Below are the code and all the weights of a small trained network. Each question names an input and a target symbol and asks about switching units off, where a switched-off unit gives its printed mean instead of its output.

import numpy as np


def w(rows, s, z=0):
    codes = np.array(rows[::2]) - 128.0
    scale = np.full(codes.shape[1], s)
    scale[-1] = z or s
    return codes * scale


def norm(h):
    return h / np.sqrt((h * h).mean(-1, keepdims=True) + 1e-5)


def softmax(a):
    e = np.exp(a - a.max(-1, keepdims=True))
    return e / e.sum(-1, keepdims=True)


def log_softmax(a):
    a = a - a.max(-1, keepdims=True)
    return a - np.log(np.exp(a).sum(-1, keepdims=True))


def net(x, mask):
    ids = ['ΓΔΠΦβεζηθλμστψ'.index(c) for c in x.split()]
    T = len(ids)
    res = E[ids] + P[:T]
    u = 0
    for l in range(2):
        r = norm(res)
        for j in range(3):
            rows = slice(3 * j, 3 * j + 3)
            q, k, v = (r @ M[l][rows].T for M in (Q, K, V))
            z = softmax(np.where(np.tri(T) > 0, q @ k.T / 3**0.5, -1e9)) @ v
            o = O[l][rows]
            res = res + np.where(mask[u + j], z, o[:, -1]) @ o[:, :-1]
        u += 3
    return log_softmax(norm(res)[-1] @ U[:, :-1].T + U[:, -1])


Q, K, V, O = {}, {}, {}, {}
E = w([
[207,99,34,141,117,110,168,187,85],'Γ',
[51,175,240,107,147,128,61,116,194],'Δ',
[115,158,204,153,196,138,62,93,180],'Π',
[23,147,102,148,135,220,189,120,136],'Φ',
[35,77,223,204,78,116,159,134,137],'β',
[145,127,159,225,135,145,53,206,206],'ε',
[81,82,216,139,173,155,67,82,101],'ζ',
[60,163,185,97,143,100,144,130,87],'η',
[156,153,45,206,63,74,82,114,131],'θ',
[126,164,2,114,93,190,60,142,88],'λ',
[55,145,77,92,117,196,174,187,143],'μ',
[95,115,207,140,80,161,88,83,186],'σ',
[141,67,167,183,144,113,75,166,182],'τ',
[182,195,113,127,117,169,179,97,51],'ψ',
],0.015)
P = w([
[94,114,54,92,156,49,131,107,205],'0',
[57,181,194,201,130,136,110,176,44],'1',
[28,174,177,218,127,94,78,156,79],'2',
[48,149,125,225,126,61,35,156,90],'3',
[172,60,89,205,175,40,200,194,85],'4',
[133,85,119,215,126,71,195,241,122],'5',
[82,84,127,206,80,85,177,254,138],'6',
],0.0088)
Q[0] = w([
[161,107,2,78,170,207,187,109,113],'L0H0',
[144,100,77,71,146,70,149,63,138],'L0H0',
[80,123,102,155,86,66,43,150,109],'L0H0',
[213,101,157,148,133,147,99,129,156],'L0H1',
[116,152,184,215,90,106,66,109,159],'L0H1',
[130,147,140,141,159,162,89,103,127],'L0H1',
[189,44,113,64,211,144,137,86,115],'L0H2',
[153,145,46,80,123,161,196,109,128],'L0H2',
[143,111,91,135,184,166,176,87,143],'L0H2',
],0.0096)
K[0] = w([
[201,215,233,154,189,214,62,159,49],'L0H0',
[235,137,150,101,83,114,238,128,89],'L0H0',
[106,91,82,75,155,95,105,112,184],'L0H0',
[129,57,145,167,125,156,137,156,159],'L0H1',
[122,147,129,121,185,143,136,91,212],'L0H1',
[206,145,97,125,94,100,100,65,128],'L0H1',
[186,142,166,79,171,184,155,208,136],'L0H2',
[166,173,156,202,115,218,83,197,61],'L0H2',
[84,184,205,107,108,161,155,182,1],'L0H2',
],0.0079)
V[0] = w([
[122,25,173,57,109,105,138,151,70],'L0H0',
[157,182,212,143,220,147,14,150,108],'L0H0',
[131,145,156,159,34,96,164,175,157],'L0H0',
[107,148,159,146,208,151,86,254,163],'L0H1',
[149,174,135,160,68,158,66,135,180],'L0H1',
[98,78,91,211,131,178,69,131,105],'L0H1',
[32,110,153,226,148,123,114,84,42],'L0H2',
[159,109,70,242,195,60,109,140,105],'L0H2',
[166,59,127,79,65,138,34,30,124],'L0H2',
],0.0099)
O[0] = w([
[85,224,105,146,140,167,163,126,187,52],'L0H0',
[104,101,158,100,91,149,214,131,152,143],'L0H0',
[143,70,59,121,125,190,110,133,53,103],'L0H0',
[124,170,151,155,117,114,111,72,66,253],'L0H1',
[110,88,71,52,104,147,112,123,67,139],'L0H1',
[97,167,150,95,157,136,161,151,125,202],'L0H1',
[152,146,157,118,156,115,131,249,89,247],'L0H2',
[108,88,176,164,162,156,188,126,137,188],'L0H2',
[93,158,129,111,223,59,99,100,133,59],'L0H2',
],0.011,0.0081)
Q[1] = w([
[64,78,109,135,156,144,143,95,137],'L1H0',
[133,138,98,67,102,176,215,123,117],'L1H0',
[71,91,176,182,98,139,1,147,79],'L1H0',
[193,133,68,59,116,161,128,91,181],'L1H1',
[179,132,56,48,114,177,189,164,147],'L1H1',
[46,173,71,18,86,190,192,182,112],'L1H1',
[108,137,22,78,101,195,145,155,158],'L1H2',
[146,134,54,108,128,154,156,161,107],'L1H2',
[47,162,162,144,54,120,78,156,98],'L1H2',
],0.0093)
K[1] = w([
[189,91,117,127,143,155,142,126,88],'L1H0',
[59,134,90,154,103,187,165,228,106],'L1H0',
[124,94,84,112,147,54,126,99,204],'L1H0',
[115,151,141,142,131,168,119,164,49],'L1H1',
[172,96,183,170,113,184,133,253,75],'L1H1',
[162,62,111,198,134,134,149,213,131],'L1H1',
[168,119,166,130,158,105,182,110,105],'L1H2',
[179,179,150,143,137,136,159,125,121],'L1H2',
[105,69,114,99,195,176,126,118,204],'L1H2',
],0.011)
V[1] = w([
[141,58,92,152,224,199,154,101,137],'L1H0',
[130,79,218,7,117,88,113,116,102],'L1H0',
[68,141,49,76,116,202,77,134,137],'L1H0',
[140,163,126,151,100,48,120,39,215],'L1H1',
[113,168,154,116,233,100,92,150,135],'L1H1',
[106,177,116,172,78,176,126,67,55],'L1H1',
[32,131,214,158,143,93,144,188,41],'L1H2',
[62,86,166,129,139,128,78,159,93],'L1H2',
[6,147,113,135,129,108,125,88,137],'L1H2',
],0.011)
O[1] = w([
[123,90,103,149,160,174,142,114,90,88],'L1H0',
[126,80,161,176,110,55,114,94,139,146],'L1H0',
[77,169,63,104,104,105,197,161,77,87],'L1H0',
[196,135,155,3,139,138,117,118,112,106],'L1H1',
[105,128,116,114,213,94,102,139,140,159],'L1H1',
[120,174,164,123,99,132,183,47,83,123],'L1H1',
[99,159,68,109,137,166,153,95,193,254],'L1H2',
[143,130,77,141,88,126,151,93,139,205],'L1H2',
[116,126,79,86,133,141,212,155,107,154],'L1H2',
],0.013)
U = w([
[208,52,155,81,120,254,99,170,119,206],'Γ',
[62,116,148,177,31,107,173,14,103,12],'Δ',
[128,96,201,45,10,55,201,111,178,156],'Π',
[92,246,41,182,90,187,72,175,134,17],'Φ',
[93,59,53,176,197,139,62,121,118,189],'β',
[129,32,202,141,111,106,119,36,221,202],'ε',
[96,219,189,111,228,77,182,180,241,3],'ζ',
[210,227,161,75,83,202,103,173,205,224],'η',
[78,49,73,99,207,200,168,23,203,75],'θ',
[73,112,25,64,128,46,118,184,120,84],'λ',
[172,207,116,76,35,166,135,130,43,140],'μ',
[58,122,143,102,191,53,160,178,69,64],'σ',
[127,151,126,85,184,245,196,110,80,159],'τ',
[168,105,209,225,99,82,3,181,136,160],'ψ',
],0.01,0.0033)

Each question gives the input, a string of symbols that net reads in full, and the target symbol t.
The units are the heads (3 rows each of Q, K, V and O). Each row of codes is followed by its name. A weight is (code - 128) times the scale printed after its matrix; where a second scale follows, it is the last column's (O and U).
mask holds one flag per head, layer by layer. A switched-off head (its flag False) gives its mean, the last column of its rows in O, instead of its output. The means were averaged over made-up inputs and are rounded, as every weight is.
A unit's drop is (log p(t) with every unit on - log p(t) with that unit switched off) / (log p(t) with every unit on - log p(t) with every unit switched off).
The circuit of an input: a set's keep is (log p(t) with only the set's units on - log p(t) with every unit switched off) / (log p(t) with every unit on - log p(t) with every unit switched off). Starting from all 6 units, units are removed one at a time, each time the one whose removal leaves the highest keep (on an exact tie, the one counted first), for as long as the keep stays at least 0.8.
units of the circuit, in order: the units of the circuit, biggest drop first
most important unit: the unit with the biggest drop
heads that matter: for each layer, one digit per head in row order, 1 if its drop is at least 0.15 and else 0, layers parted by /
input θ ε Φ θ, target β: units of the circuit, in order -> L0H2; L0H0
input θ β β Φ Δ, target β: units of the circuit, in order -> L0H0
input Φ η Δ ε η θ, target ψ: units of the circuit, in order -> L0H0; L0H2; L1H2
input Φ Φ λ τ β μ Π, target ψ: heads that matter -> 101 / 000
input Δ Φ η μ Φ, target Φ: units of the circuit, in order -> L0H2; L1H1
input Γ Φ Π η Φ τ, target τ: heads that matter -> 101 / 100
input τ β Φ Π, target θ: units of the circuit, in order -> L0H2; L1H2
input ε ζ Φ θ Δ τ, target Δ: units of the circuit, in order -> L1H1; L0H1
input Δ Φ Γ, target Δ: units of the circuit, in order -> L0H0; L1H1
input μ τ σ η Φ Φ Δ, target μ: units of the circuit, in order -> L0H2; L1H1; L0H0
input μ ζ θ, target μ: heads that matter -> 001 / 110
input Γ ζ ζ ζ Δ τ Δ, target τ: heads that matter -> 101 / 100
input η Φ Δ, target η: units of the circuit, in order -> L0H1; L0H2; L1H1
input σ τ ζ Δ Δ τ, target λ: heads that matter -> 001 / 000
input Φ Φ ζ μ Φ, target Φ: units of the circuit, in order -> L0H2; L1H2
input τ η Γ η τ ε, target θ: most important unit -> L0H2
input μ ζ ε Φ μ Π, target μ: heads that matter -> 001 / 000
input β Δ τ μ Δ Φ τ, target Φ: heads that matter -> 100 / 000
input μ Π Δ, target μ: units of the circuit, in order -> L0H2; L1H0; L1H1
input Φ ψ τ ζ Φ ζ, target ψ: units of the circuit, in order -> L0H0
input ζ Δ Δ η, target ζ: heads that matter -> 100 / 000
input ζ η Δ θ Δ τ, target ζ: heads that matter -> 101 / 000
input ψ Π Φ σ, target Γ: heads that matter -> 011 / 110
input Π Φ Π β, target ε: heads that matter -> 100 / 100
